(in the rows, 128 means zero)
Rows lie near named flat spaces through zero. A row that begins with a name and a colon came from that space; any other row is followed by the name of its block's space that it lies nearest.
fofeganab: [107 160 124 116 134  46 126 143 156  94 113 174 169 170 132  92 142 106
 156 111]
tizmiv: [133 132 162 114  97 107 157 130 134 104 106 130 134 154 123 124 117 107
 130 126]
tizmiv: [135 136 106 177 214  80 141 174 129 134 165 124 117 126  73 127 142 169
 112 118]
tizmiv: [142 120  71 150 113  78  84 139 103 106  74 198 145 242 181  42 124 117
 194 100]
mibezmuvel: [ 92 234 147 126 208 125 189 115 137 167 157 189 218 146 114 186 102  96
 201  64]
fatetdizi: [142 157 156 102  68 118 170 126 103 101  89 140 124 174  90 116 124  99
 149 125]
tizmiv: [112 134 108 136 184 119 122 141 141 125 153 148 129 109 132 134 147 140
 137 131]
fofeganab: [136 159 110 131  96 135 126 126  97 161 125 100 132 131  77 131 128 131
 117 113]
vugripu: [163  92 134 137 109 117 114 122 104  90 104 164  83 167 120  65 122 152
 144 150]
mibezmuvel: [126 135 132 126 133 152 117 105 125 153 140 133 140 112 129 135 115 136
 134 121]
vugripu: [145 103 217  65  69 169 138  83 139 133 144 112 101  57  58 134 122 156
  87 154]
vugripu: [141 107 102 150 128 123  95 121 113 115 116 148 109 152 154  86 123 142
 142 140]
kezlas: [ 98 142  70 142 175 123 152 196 137 128 143  78 122 105 134 190 182 106
 103 129]
tizmiv: [136  47 151 129  93 100  72 123 177 151 118  93 158 132 192  99  99 140
  79 108]
tizmiv: [149 133  92 163 143 133 105 127  91 154 135 129 112 142  96 103 122 161
 133 122]
kezlas: [114 121 116 154 170 124 116 118 144  75 141 141  96 100 182 122 132 127
 132 182]
mibezmuvel: [128 155 195 149 149 105 163  83 148  76 133 160 131 128 152 119  75 116
 149 160]
fofeganab: [128 197  61 159 121 148 127 125  66 136 123 114 107 137  91 132 141 119
 147 142]
mibezmuvel: [114 138 130 120 115 123 124 118 140 123 118 132 150 134 160 131 122 105
 137 124]
kezlas: [137 140 117 121 104 114 113 129 113 160 117 134 153 158  97 107 125 134
 136  93]
fatetdizi: [109 147 125 114 147 123 180 170 137 109 122 124 135 138 131 173 156  92
 138 120]
fofeganab: [108  98 119 101 153 106 102 160 175 200 136 138 215 150 160 144 135 127
 130  39]
fatetdizi: [121 153 117  89  84 188 119 101 103 178 120 131 154 123 121 151 129 112
 150 101]
kezlas: [147 142 134 135 133 121 104 101 108 154 147 151 126 122  64  90 115 173
 133 120]
tizmiv: [123 184 139 104 122 157 160  98  98  99 122 179 113 129 101 131 133 110
 181 149]
mibezmuvel: [129 120  99 136  90  95 114 149 122  82 103 102  94 137 133 100 154 116
 105 165]
vugripu: [140 102 129  56  48 153  70  89 107 104 113 170  79  97  80  61 171 157
 134 169]
fofeganab: [128 158 142 142 139  77 146 125 131  73 123 156 116 144 112  98 125 123
 142 154]
mibezmuvel: [115 156 168 154 165 120 180 114 151 109 120 152 172 166 201 160  73  83
 168 112]
kezlas: [138 114 144 120 109 134 112 116 131 158 137 109 135 111 103 123 118 148
 104 117]
fatetdizi: [127  84 157 132 142  80 149 161 169  59 123 116  96 122 150 120 143 124
  97 166]
kezlas: [118  96 132 117 150 128 107 134 161 169 138 137 174 132 167 137 120 133
 129  85]
fofeganab: [112 126 118 123 138 118 119 129 144 103 121 151 135 134 173 122 136 111
 146 137]
kezlas: [123  95 140 122 132 122  94 109 157 140 123 159 164 145 193 107 104 128
 145 105]
kezlas: [151  90 189 118 113 147  94  71 142 160 153 133 129  88 106 100  85 178
 104 129]
vugripu: [171 116 181 141 110 134 156 105 100 108 120 139  88 145  79  99  93 155
 129 146]
fatetdizi: [121  98 116 115 130 179  81 103 136 176 150 119 138  84 157 141 126 148
 116 121]
vugripu: [107 167  73 134 134 115 128 148 112  90 121 129 106 126 131 130 169 105
 141 159]
fofeganab: [132 139  89 136 159 149 137 149  96 127 131 149 102 139 109 133 155 136
 154 130]
mibezmuvel: [108 145 118 117  48 114  69  71 138  85 105 112 123 100 181  87 120 100
 113 186]
fatetdizi: [ 84 190  32 113 113 121 102 165 115 152 132  84 146 100 105 161 198  98
 113 123]
fatetdizi: [167 103 196 125 110 140 163 106 114 120 109 160 118 170 112 106  82 140
 150 117]
mibezmuvel: [120 143  82 136 122 134 116 144 111 145 122 110 132 135 131 137 145 118
 128 119]
tizmiv: [109 164 167  67  74 191 155  76 121 103 113 153 125  98 142 158 128  84
 161 158]
tizmiv: [149  80 127 155 124  92  86 132 142 149 125 114 140 151 143  86 104 158
 101 108]
fofeganab: [136 140 109 113 107 140 134 139  97 123 117 136 103 137  86 120 154 130
 139 133]
fatetdizi: [107 175 105 150 187 100 179 172 131 111 134 134 143 150 127 166 145 100
 150 115]
vugripu: [118 166 154 152 158 133 183 134 137 140 150  83 143 104 115 190 105 111
 107 125]
kezlas: [111 139  88 133 135 110 132 159 130 116 109 131 143 161 166 136 148  96
 146 116]
fofeganab: [128 162 104 111  90 114 124 135 104 135 111 127 134 147  85 114 148 119
 135 117]
vugripu: [ 98 187 115 149 155 143 159 129 132 135 155  75 137  77 126 196 129 101
 106 145]
vugripu: [133 145 109 163 140 132 128 120 108 116 129 120 108 130 134 124 117 129
 131 150]
fatetdizi: [158 107 159 144 174 153 176 146 112 159 135 149 130 164 105 148 101 149
 150  86]
mibezmuvel: [121 138 115 103  86 143  73  87 121 142 138 123 121  81 105 103 140 146
 113 150]
[116 120 119 128 121  97 152 167 146 102  97 122 147 175 179 140 137  84
 135 113] : mibezmuvel
[164 145 203 103  81 154 172  89  95 109 130 130  79 105  25 118 110 152
 119 160] : vugripu
[100 122 133 110 196 204 161 136 148 177 156 141 166 102 185 217 128 108
 157  89] : fatetdizi
[119 117 119 123 124 140 108 129 142 178 134 106 168 124 150 147 120 126
 116  91] : fofeganab
[108 156  99 100  80 146  67  84 122 152 134 122 142  85 123 112 140 129
 122 140] : mibezmuvel
[124  93 111 138 132 106 103 150 151 138 125 109 143 137 165 122 131 129
 108 113] : tizmiv
[127  91 119 136  89 104  49  91 151 128 113 131 147 135 197  70 102 134
 117 136] : kezlas
[ 97 186  66 171 169 106 110 125 125 124 131 141 160 145 182 132 124  99
 161 127] : fofeganab
[121 128 120 121 134 102 116 127 137 102 111 178 143 165 163  97 131 115
 165 123] : tizmiv
[161  58 147 109  94 160  78 104 120 140 144 112  71  75  84  89 136 192
  82 160] : mibezmuvel
[ 86 132 141 125 150 139  96  76 179  98 145 147 150  75 235 140 109 103
 138 168] : fatetdizi
[142 177 134 135 102  88 147 127 101 114 120 126 119 147  48 101 128 133
 126 133] : fofeganab
[120 137 189  33  84 132 163 135 150 155 129 144 165 112  49 153 158 120
 126  84] : vugripu
[148 114 105 157 134 115 136 159 104 104 124 105  78 137  98 115 145 145
 108 153] : mibezmuvel
[ 92 134 152 103 151 146 164 128 168  95 130 141 147 107 200 180 133  80
 146 141] : fatetdizi
[137 132  58 157 125 128 107 154  88 143 106 127 122 177 138 110 141 126
 147 111] : tizmiv
[140 146 145 161 138 127 169 128 112  86 131 105  83 118 107 139 116 126
 115 172] : vugripu
[127  54 161  61  56 175 102 117 157 150 111 104 134 100 168 141 138 120
  97 120] : fofeganab
[142 190 138 143 169  97 170 123  93  89 131 200 109 164  55  96 127 141
 185 136] : tizmiv
[130 107 102 124 100 163  54  81 116 144 135 132 110  92 150  92 126 155
 122 154] : vugripu
[167 169 174 157 147 102 174 115  92 120 145 143  99 139  10 102  99 170
 131 135] : tizmiv
[ 96 126 172  59  60 185 159 109 159 116 112  88 140  78 177 198 137  66
 108 148] : tizmiv
[118 133  99 103 125 147 109 139 122 176 136 127 151 119 107 142 153 134
 130  94] : mibezmuvel
[126 116 182  85  74 159 133  81 142 105 107 149 133 121 169 126 104 102
 143 146] : fatetdizi
[127  89 202 105 145  53 135 141 200 127 135 150 183 144 131 108 107 139
 111  86] : fofeganab
[145  72 210 123 145 161 101  58 162 133 166 147 114  64 144 110  77 179
 108 157] : kezlas
[155 160 145 141 111 133 132  94  86 110 143 124  73  98  35  98 121 166
 115 174] : kezlas
[133 173  96 142 133 134 161 168  89 143 158  51  78  73   4 170 175 150
  72 151] : kezlas
[152 172 130 123  47 126 154 119  73 101  94 103  88 150  54 107 130 114
 122 156] : kezlas

Rows lie near named flat spaces through zero. A row that begins with a name and a colon came from that space; any other row is followed by the name of its block's space that it lies nearest.
zuvu-mose: [110 142 132  50 157 142 159 128 127 104  91 109 145 114 126 125 148 137
 124  76]
bato-fosa: [133 111 121 169 128 135 132 146 168 144 143 149 139 117 124 132 126 150
 138 189]
kedi-zabug: [151 152 110 118  96 153 137 140 157 155 107 134 113 128 113 104 110 138
 162 142]
vis-fita: [141 128 120 145 135 106 136 145 115 122 141 116 126 131 123 151 156 144
 121  99]
zuvu-mose: [102 101 168 148 139 130 125 134 158 119 161 157 158 117 130 141 138 141
 113 176]
zes-pekar: [113 114 117 146 165 103 133 131 120 112 133 110 151 116 135 153 148 128
 113 119]
zuvu-mose: [ 97  93 123 163 165 131 112  61 101 108 108 115 126 127 164 117 109  76
 105 137]
zes-pekar: [138 176 165 120  30 118 108 152 149 171 144 135 117 146  95 115 105 140
 171 115]
vis-fita: [168 128 118 157 117 130 117 112  86 125 139 130  79 157 135 123 132 109
 118 102]
kedi-zabug: [152 169 116  96 144 139 144 171 144 120 140 129 144 122 104 131 151 125
 140 119]
zuvu-mose: [131 137 140 149  95 131 104 121 134 145 141 141 119 138 124 114 102 108
 141 154]
vis-fita: [109 124 183 154  81 105  62  67  59 123 160 132  97 169 148 116  90  57
 105 105]
bato-fosa: [ 85 114 140 114 168 128 124 116 140 109 126 127 170 107 139 132 124 109
 114 154]
zes-pekar: [180  94  63 161 178 160 168 139 137 124 110 141  95 122 140 129 153 165
 119 157]
kedi-zabug: [132 136 121 132 149 128 145 140 137 117 128 118 140 120 122 137 154 131
 129 112]
zes-pekar: [127 145 191  92  88 137 133 125 121 118 140 139 113 147 116 123 150 139
 125  73]
zes-pekar: [150 156 176  90  53 173 116 117 138 148 130 166  85 156 114  84 100 122
 149 129]
kedi-zabug: [131 108 122 134 128 140 147 122 140 132 109 131 116 124 134 125 134 157
 129 130]
zuvu-mose: [123  80 134 141 172 112 165 155 137 105 145 135 145 113 134 172 185 197
  96 124]
zuvu-mose: [145 101 112 249 127 101  85 148 143 150 199 159 137 131 130 148 110 111
 125 235]
bato-fosa: [ 94 101 150 181 175 161 138  88 176 105 126 143 160 105 144 115 138  94
 122 181]
zes-pekar: [139 148 137  79  98 103 170 167 126 132 109  98 122 128 104 154 177 204
 139  29]
vis-fita: [105 117 153 144 103 103 101  96  97 130 133 118 120 142 140 131 111 110
 118 107]
bato-fosa: [ 85  80  58 185 153  88 117  94 130 155  77  85 150  98 160 137  80 132
 135 173]
zuvu-mose: [158 114 139 177  78 114 123 152 135 155 161 150  99 145 118 142 135 174
 134 143]
kedi-zabug: [132  77 144 155 139 148 142 124 146 123 142 165 115 127 141 134 142 168
 107 172]
zes-pekar: [ 69 161  68  89 119  42 111 162 129 166  84  47 200  89 115 158  86 140
 165 105]
vis-fita: [164 151 117 111 144 173 127 142 139 121 143 160 116 134 120 103 123  98
 132 168]
vis-fita: [166 125 132 158  93 152 145  86 104 130 101 122  58 158 136 105 143 130
 132  65]
kedi-zabug: [132 120 108  29 154 129 160 147  94 111  94 116 118 125 133 140 145 179
 106  74]
vis-fita: [125 152 145  94 143 160 115 144 153 119 152 160 154 121 117 109 113  91
 132 183]
bato-fosa: [127 131  82 112 114  88 117 121  81 146  94  84 112 133 136 136 103 134
 132  83]
bato-fosa: [116 162 147  85 150 128 132 121 109  97 125 107 145 129 122 127 149  88
 121  69]
zes-pekar: [103 126 108 106 145 129 110 110 122 130 107 120 144 117 140 115  89  97
 129 157]
vis-fita: [ 45 122 170  81 118 129  87 103 158 138 122 143 188 105 137 108  59  93
 134 203]
kedi-zabug: [125 127 154  86 102 124  80 134  93 134 166 163 119 149 131 122  84 109
 109 167]
zuvu-mose: [173 214  54  55 149 121 143 213 135 138 121  98 154 113  86 133 135 121
 166 107]
bato-fosa: [190 169  78 163  82 106 136 172 126 165 128 104  93 142 100 136 139 155
 166  91]
bato-fosa: [133 114  67 197 127 101 129 155 167 167 120 114 146 105 124 143 111 158
 156 187]
kedi-zabug: [111 152 132  85  97 101  83 114  79 138 127 112 125 143 131 119  80  87
 128 108]
[ 73 115 220  87  98 161 126  89 159 117 124 159 144 127 133 104 118 127
 122 135] : zuvu-mose
[141 152 155 155 143 160 146 131 165 108 147 141 139 125 113 118 165 102
 137 127] : bato-fosa
[127 129 120 107 127 163 120 114 143 136 111 148 122 125 134  97  92 108
 137 175] : vis-fita
[124 152 139 114 119 114  96 135 108 127 154 130 138 137 122 128 110  90
 126 133] : kedi-zabug
[131 158 173 113 125 150 116 132 135 110 163 152 137 138 115 116 138  88
 126 131] : vis-fita
[120 117 124 112 101 127 118 108 113 144 105 125 108 135 138 116  98 136
 131 126] : kedi-zabug
[156 138 134 101  95 162 139 129 136 140 115 148  92 142 121 104 121 146
 141 124] : zes-pekar
[115 173 114 223  87 111 106  91 159 159 106  81 139 124 117 105 102  58
 184 117] : kedi-zabug
[ 88 137 149  75 122 151  89  82 116 126 110 139 138 130 144  88  63  63
 127 162] : zes-pekar
[128 137 143  93 126 127 125 143 120 122 141 136 133 131 122 132 132 132
 121 121] : bato-fosa
[107  48 139 211 144 132 152  80 146 123 111 135 114 120 160 138 148 170
 106 146] : kedi-zabug
[107 134 121 132 161 116 130 176 178 129 154 136 193  95 112 149 135 137
 136 190] : bato-fosa
[116  66 158 201 118 120 119  89 119 127 145 147 105 140 153 138 132 146
 102 148] : zuvu-mose
[148 132 142 136 141 147 130 160 151 120 170 164 137 128 116 132 146 131
 123 171] : kedi-zabug
[ 93 153  94  23 142  56 105 188  86 134 128  88 183 109 117 169 103 148
 121 105] : bato-fosa
[128  91 110 204 138 115 105  85 100 129 131 123 105 138 155 128 111 100
 112 149] : zuvu-mose
[122  61 182 154 134 139  96 125 118 115 200 204 119 144 149 140 119 143
  76 222] : kedi-zabug
[161  82 204 204  98 228 145   5 121 101 110 180  21 178 164  62 146  89
 107 104] : bato-fosa
[103 114 130 110 143 121 121 121 122 123 123 126 144 120 138 132 116 126
 117 140] : bato-fosa
[134 155 109 140  74 126  97 139 151 174 126 133 126 129 114 105  71 113
 169 179] : zes-pekar
[147 184  65  90 145 130 118 127 102 132  92  89 126 127 122 105 100  67
 152 101] : zuvu-mose
[119  87 145 100 109 131 113 124 113 138 136 162 110 137 143 128  99 164
 106 167] : bato-fosa
[118  85 195 211  55 130  92  90 141 154 168 174  97 154 139 117 101 135
 125 182] : zuvu-mose
[153  86 119 126 109 176 164 130 168 151  99 167  89 126 134 109 124 203
 135 172] : kedi-zabug

Rows lie near named flat spaces through zero. A row that begins with a name and a colon came from that space; any other row is followed by the name of its block's space that it lies nearest.
sotov_vema: [137 124 112 109 113 128 125 157 152 185 110 146 128 133 117 125 117 112
 122 102]
gevo_tabug: [153  88 182  56  70 148  56 195 176 162 163 173 106 125  88 103  22 159
 169 101]
tomo_samuz: [173 135 119 134 135 136 143 138 122 134 131 135 134 123 137 143 120  89
 137 151]
gevo_tabug: [138 147 139 164 137 129 142  89 112 119 137 118 133 133 134 132 182 114
 124 152]
deve_mek: [133  94 134  60 181  83 121 145 202 154 150 111  95 130 147  76 115 124
 102 181]
deve_mek: [102 134 164 159  53 147  90 164 118  74 127 157 163 180 161 128 137 110
 126  99]
sotov_vema: [142 123 119 122 139 133 139 111 118 143 130 122 115 109 110 140 114 135
 147 135]
deve_mek: [189 101 133  98 133 133 125 175 188 154 182 153 103 135 100 102 121 147
 106 135]
tomo_samuz: [158 147 137  76 218  84 119  88 128 208 129 122 154  96 134 120  99 162
 110 128]
tomo_samuz: [137 126 189 107  87 137  82 144 159 212  95 147 136 140 111 113 123  57
 154 137]
gevo_tabug: [ 96 127  50 134 155 111 176 131  98 113  78 112 149 136 163 163 123 124
 106 101]
gevo_tabug: [170 125 208  89 164 108  84 123 158 147 159 128 139 127 146  95 109 101
 133 191]
deve_mek: [157 139 107 142 137 132 149 136 142  99 165 125  99 110 127 115 145 125
 122 156]
tomo_samuz: [107  74 216  88 187 127  99 136 131 115  96 102 168 137  97 128  89 153
 116 145]
gevo_tabug: [140  95 115 137 153 146 168 144 137 150  96 116 131 136  83 148 153 117
 106 126]
sotov_vema: [108 114 132 107  97 108 104 130 152 156 135 147 131 173 157 113 138 134
 117 108]
sotov_vema: [139 140 135 126 245 112 161 117 124  97 112  76 138  72 115 119 131 127
  96 183]
sotov_vema: [157 132 184 106 140 131  95 137 132 161 119 137 153 120 123 124  96  99
 143 145]
sotov_vema: [ 96  95  79  99 134 108 151 114 151 169 114 115  94 136 117 126 135 153
 121 113]
deve_mek: [114 114  34 157  76 143 178 172 140 143 104 150 116 167 122 151 168 123
  97  64]
gevo_tabug: [137 142 110  83 226  85 141 100 141 112 154  86  96  59 144  97  90 152
 125 189]
tomo_samuz: [ 91 101 174 101  26 126  67  82 167 200 161 151  70 164 106  93 151 146
 180 118]
gevo_tabug: [ 69 147  73  97  75 130 100 159 124 109 133 142  87  76 114 114  41 200
 160  54]
sotov_vema: [143 119  95 116 163 133 160 119 122 155 113 111 107  89  91 144 108 135
 139 134]
deve_mek: [166 101  89 122 127 126 158 168 184 120 176 139  89 150 128 107 156 129
  95 147]
sotov_vema: [147 138 117 138 155 124 151  62 109 126 159 105  92  94 117 131 147 141
 155 171]
tomo_samuz: [ 59 132 111 104 136 103 117 139 143  99 102 101 108 106 150  99 104 130
 126 132]
sotov_vema: [127 137 188 130 136 119 102  81 126 119 148 111 121 122 138 108 148 111
 151 183]
deve_mek: [139 147 121 142 142 147 142 138 145 141 130 117  97  76  69 112 143 134
 125 129]
tomo_samuz: [163  73 167 147  62 165 123 104 124 105 187 150 101 181 101 148 151 146
 166 148]
gevo_tabug: [157 165 157 132  93 131  89  72  85 127 179 151 127 111 149 136  97 150
 185 132]
tomo_samuz: [150 124 173 122 162 126 116 162 131 121 102 128 179 144 148 131 115  82
 107 151]
deve_mek: [140 107 149  83 181 111 124 135 186 165 142 107  92  98  93  85 125 136
 113 168]
gevo_tabug: [180  81  71 125  93 166 167 124  92 142 153 156 106 135  85 193  80 175
 171  91]
gevo_tabug: [132 127 136 121 162 144 138 124 113 175  83 114 138  88  69 147 106 131
 137 113]
tomo_samuz: [ 78 113 181 124 163 126 107 176 133  79  73 107 182 143 134 118 117 117
  87 124]
sotov_vema: [166 154  69 137 216 115 190  95 124 137 141  93  98  63 107 129 150 139
 110 164]
deve_mek: [111 137 201 146 101 163  87 115  88 149  92 138 169 120  74 149 113 144
 154  85]
tomo_samuz: [176 109 144 150  57 159 126 125 132 135 164 157 106 163 122 143 149  89
 166 151]
deve_mek: [ 95 143 150 153 114 129 117 117 111  78 120 115 137 134 153 123 145 109
 135 145]
[138 125 175 134  99 123  95 112 139 155 155 156 152 181 140 118 168 143
 112 110] : tomo_samuz
[121 123  82 122 126 122 152 133 146 160 119 127 104 124 116 125 142 131
 118 112] : sotov_vema
[124 118 152 158 128 144 140 140 144 142 100 122 141 151  99 127 189  97
 100 130] : gevo_tabug
[125 154  78 113 163 115 149  94  93 184  91 117 131  79 119 154  93 139
 146 103] : deve_mek
[111 134 129 148  65 153 117 163 143 139 105 143 117 135 109 123 142  90
 139 108] : sotov_vema
[221 115 115 168 150 189 185 135  86 140 125 137 142 104  52 194 124 119
 144 128] : tomo_samuz
[ 92 133 115 188  81 153 147 138 116  73 113 123 125 151 125 136 186 109
 119 117] : deve_mek
[175 153 164 133 121 139 100 149 113 124 144 158 170 132 145 136 101 113
 131 122] : sotov_vema
[153  92 143 115  87 152 115 159 153 138 154 153 109 147  96 127 111 141
 141 117] : gevo_tabug
[148 113 139  90 141 117 113 139 139 136 143 134 128 126 140 123  82 132
 138 142] : gevo_tabug
[143 138 116 116 190 100 137  87 112 138 158 125 147 123 137 131 134 203
  95 109] : tomo_samuz
[ 70  67  79  95 130 118 155 118 132 138  98 107  98 142 106 145 109 176
 131 100] : sotov_vema
[116 153 125 174  76 141 119 151 117  63 149 150 144 160 161 126 160 128
 112 104] : sotov_vema
[ 94 120 126 108 129 124 118 173 149 141  85 126 140 127 120 118 106 120
 110 101] : gevo_tabug
[136 143  29 161 122 124 190 138 132  91 145 123  91 125 158 134 167 111
 110 136] : deve_mek
[120 125 171 123 162 104 115  59 114  98 162 101 121 128 152 115 145 148
 141 184] : sotov_vema
[126 144 127 109 145 113 118 122 136 172 113 127 131 110 128 117 118 122
 127 123] : tomo_samuz
[126 122 181 110 105 126  84 161 181 123 157 139 113 139 126  79 134 120
 120 147] : gevo_tabug
[152 123 114 158  70 163 142 132 123 133 140 145 102 134 101 146 146 105
 158 126] : tomo_samuz
[136 115 194 107 149 119  96 156 144 131 105 129 174 155 153 118 113  81
 114 156] : tomo_samuz

Rows lie near named flat spaces through zero. A row that begins with a name and a colon came from that space; any other row is followed by the name of its block's space that it lies nearest.
samez-lel: [108 128 106 136 129 143 128 123 131 121 143 120 170 134 127 111 121 115
 129 120]
riri-reg: [127 138 155 147 163 127  99  90 183 137 166  83 138 137 135 111 119 137
 131 112]
samez-lel: [133 125 110 165 129 103 135 129 123  82 165 129 108 152 136 160  93 150
 117  97]
fomos-tofuf: [ 67 133 158 131  82  87 130 156 155  90  91 111  38 170 158  95 136 158
 105 112]
fomos-tofuf: [133  82 164 123 182 158 141 129 158 140 153 103  80  78 168  92 136 109
 153 131]
fomos-tofuf: [119 144 127 128 152 150 138 140 110 154 140 147 159 123  96 139 136 109
 114 137]
riri-reg: [105  94  98 136 152 139 157 146 139  77 204 113 149 118 140 102  56 102
 176 110]
fomos-tofuf: [166  83 135 117 163  99  88  67 118 151 133 145 150 100 123 162 124 119
 113 161]
samez-lel: [153  83 118 115 120 115 101  95 128 106  74 162  95 106 153 109 164 132
 125 131]
samez-lel: [164 110 162 104 173  95 122 154 119 106 143 145  82  97 133 149 122 135
 122 167]
samez-lel: [137 149 135 134 106 117 112 126 144 114 103 115 108 145 143 122 149 155
 119 117]
riri-reg: [155 152 111 162 167 151 166 161 114 108 204 133 137 128 107 168  83 130
 147  99]
riri-reg: [ 90 134 137 116 111 116 117 114 120 169 116 117 166 143 110 133 129 115
 103 153]
bivat-kave: [166 160 120 126 120 116 125 145 113 115 135 125 148 134 119 160 118 147
 132 137]
bivat-kave: [ 77  71 118 149 113 182 180 117 119 171 123 118  96 109 161 104 134  92
 141  95]
bivat-kave: [ 81 181 150 162 107 116 150 148 141 143 148 111  96 187 100 151 106 150
 107  92]
samez-lel: [118 140 142 122 120 125  99 125 156 115  93 112 120 135 149  89 171 142
 109 131]
samez-lel: [194 117 144 118 198  97 124 174 121  59 194 123 110  90 149 156  95 143
 136 163]
fomos-tofuf: [ 66 148 177 140 115 125 119 136 132 168  58 131  66 156 135 114 216 143
  39 130]
riri-reg: [132 120 122 135 127 128 128 119 121 129 124 135 126 127 130 137 132 129
 121 123]
bivat-kave: [139  78 100 102  96  92 134 141  77  89  90 174 105 111 143 146 122 124
 123 156]
riri-reg: [ 67 105 139 102 129 141 147 146 128 146 117 141 120 119 119  86 130  93
 131 144]
bivat-kave: [105  75 126 155 115 146 154 102 142 136 132 109  73 121 171 113 119 122
 146  87]
samez-lel: [163 150  99  95  90 127 103 119 115 127  81 145 185 125 112 121 145 130
 147 150]
riri-reg: [136 109  94 125  98 128 154 147 108  93 130 139 120 124 141 129  98 126
 162 117]
riri-reg: [151 174 138 149 123 144 153 144 141 142 157 111 109 145 111 153 103 147
 160  96]
bivat-kave: [108 188 168  78 147 143 132 178 119 175  86 181 130 125  53 112 172 109
 113 171]
fomos-tofuf: [ 92 132 132 128 114  92 136 142 129 106 139 145 102 159 104 135  90 133
 125 122]
riri-reg: [ 45  77 137 119 170 146 137 120 149 139 161 126 142 114 126  70 111  76
 126 136]
fomos-tofuf: [119 150 146 165 139 166 140 127 150 147 114 126  80 138 136 115 177 141
 108  83]
samez-lel: [ 78 124 159 134 108 130 106 104 166 147  67 116  78 147 152  77 191 137
  92 113]
fomos-tofuf: [144 108 115 111 130 122 129 119 115 133 145 130 158 111 122 140  95 113
 154 147]
bivat-kave: [154 149 144  90 130 179 158 163 108 184  89 158 118  89 102 120 166 107
 159 150]
samez-lel: [179 119 153  90 147  90  96 142 126  95  98 150  94  99 140 129 153 146
 121 173]
riri-reg: [199 179 166 132 142 140 120 150 198  90 133  95  52 123 153  96 138 177
 189  92]
fomos-tofuf: [ 81 165 127 140 127 122 146 146 105 149 135 171 136 167  62 156 117 119
  94 119]
bivat-kave: [155 163 178  99 158 140 101 118 184 154 104 135  96 115 102  87 159 134
 159 132]
bivat-kave: [145 128 101 103 115 139 146 161  71 133 110 156 170 107 115 151 137 111
 123 164]
fomos-tofuf: [130 100 138  79 121  58  75 126 116  93 101 119 157 118 151 124 133 134
  93 204]
bivat-kave: [184 119 110  84  90 120 136 146  89 122  75 168 116  98 125 143 134 130
 165 157]
[189 111  68 155  77  88 115  92 101  65 103 171 108 148 138 175 107 166
 139  89] : samez-lel
[ 92  97 162 135 124 136 143 108 168 148 107 131  32 128 143  90 136 125
 147  93] : bivat-kave
[ 79 172 122 163  83 111 157 150 115 134 146 112 124 190 105 165  94 146
 105  97] : bivat-kave
[122 141 124 130 150 133 138 148 127 115 156 140 140 131 107 128 111 121
 132 126] : fomos-tofuf
[134 109 120 139 121 133 147 115 114 144 132 143 109 124 124 150 113 123
 140 112] : samez-lel
[ 80  36 140 104 109  75 118 103 136  89  71 183  19 120 153  86 131 119
 120 131] : bivat-kave
[142  71 123 106 160 122 112 120 115 104 115 155 122  85 152 110 148 110
 119 159] : bivat-kave
[ 73  44 114 164 180 181 130  91 167 106 154 106 117  97 194  47 157  91
 117  89] : samez-lel
[ 75 124 116 155 152 106 125 141 107 103 169 124 165 155 123 147 116 121
  61 136] : bivat-kave
[131 134  93  93  85  99 121 134  83 129 118 137 209 135 102 156  95 116
 135 173] : fomos-tofuf
[106 128 139 173 152 134 151 140 145 112 185  94  96 144 149 137 103 138
 117  92] : samez-lel
[120 180 116 140  62 168 130 145 115 158  48 104 145 151 151 114 213 149
  93 115] : fomos-tofuf
[214  96 137 161 190 171 149 131 129 121 180  89  94  67 194 154 138 139
 150 112] : bivat-kave
[172 114 103 151 135 138 150 127 115 107 168 125 125 114 142 160  93 134
 160 104] : samez-lel
[149  55 151 109  87  51  83  83 171  71  95  81  45 119 218 101 111 165
 150 139] : fomos-tofuf
[133 134 107  85 102  96 116 167  98  87 116 127 180 124 131 126 115 127
 127 182] : riri-reg
[167 150 152 119 117 122 106 125 163 115  94 114  84 126 149 107 158 160
 146 121] : riri-reg
[128 154 126 130 147 132 144 159 109 130 163 130 158 132 102 153 108 122
 122 139] : riri-reg
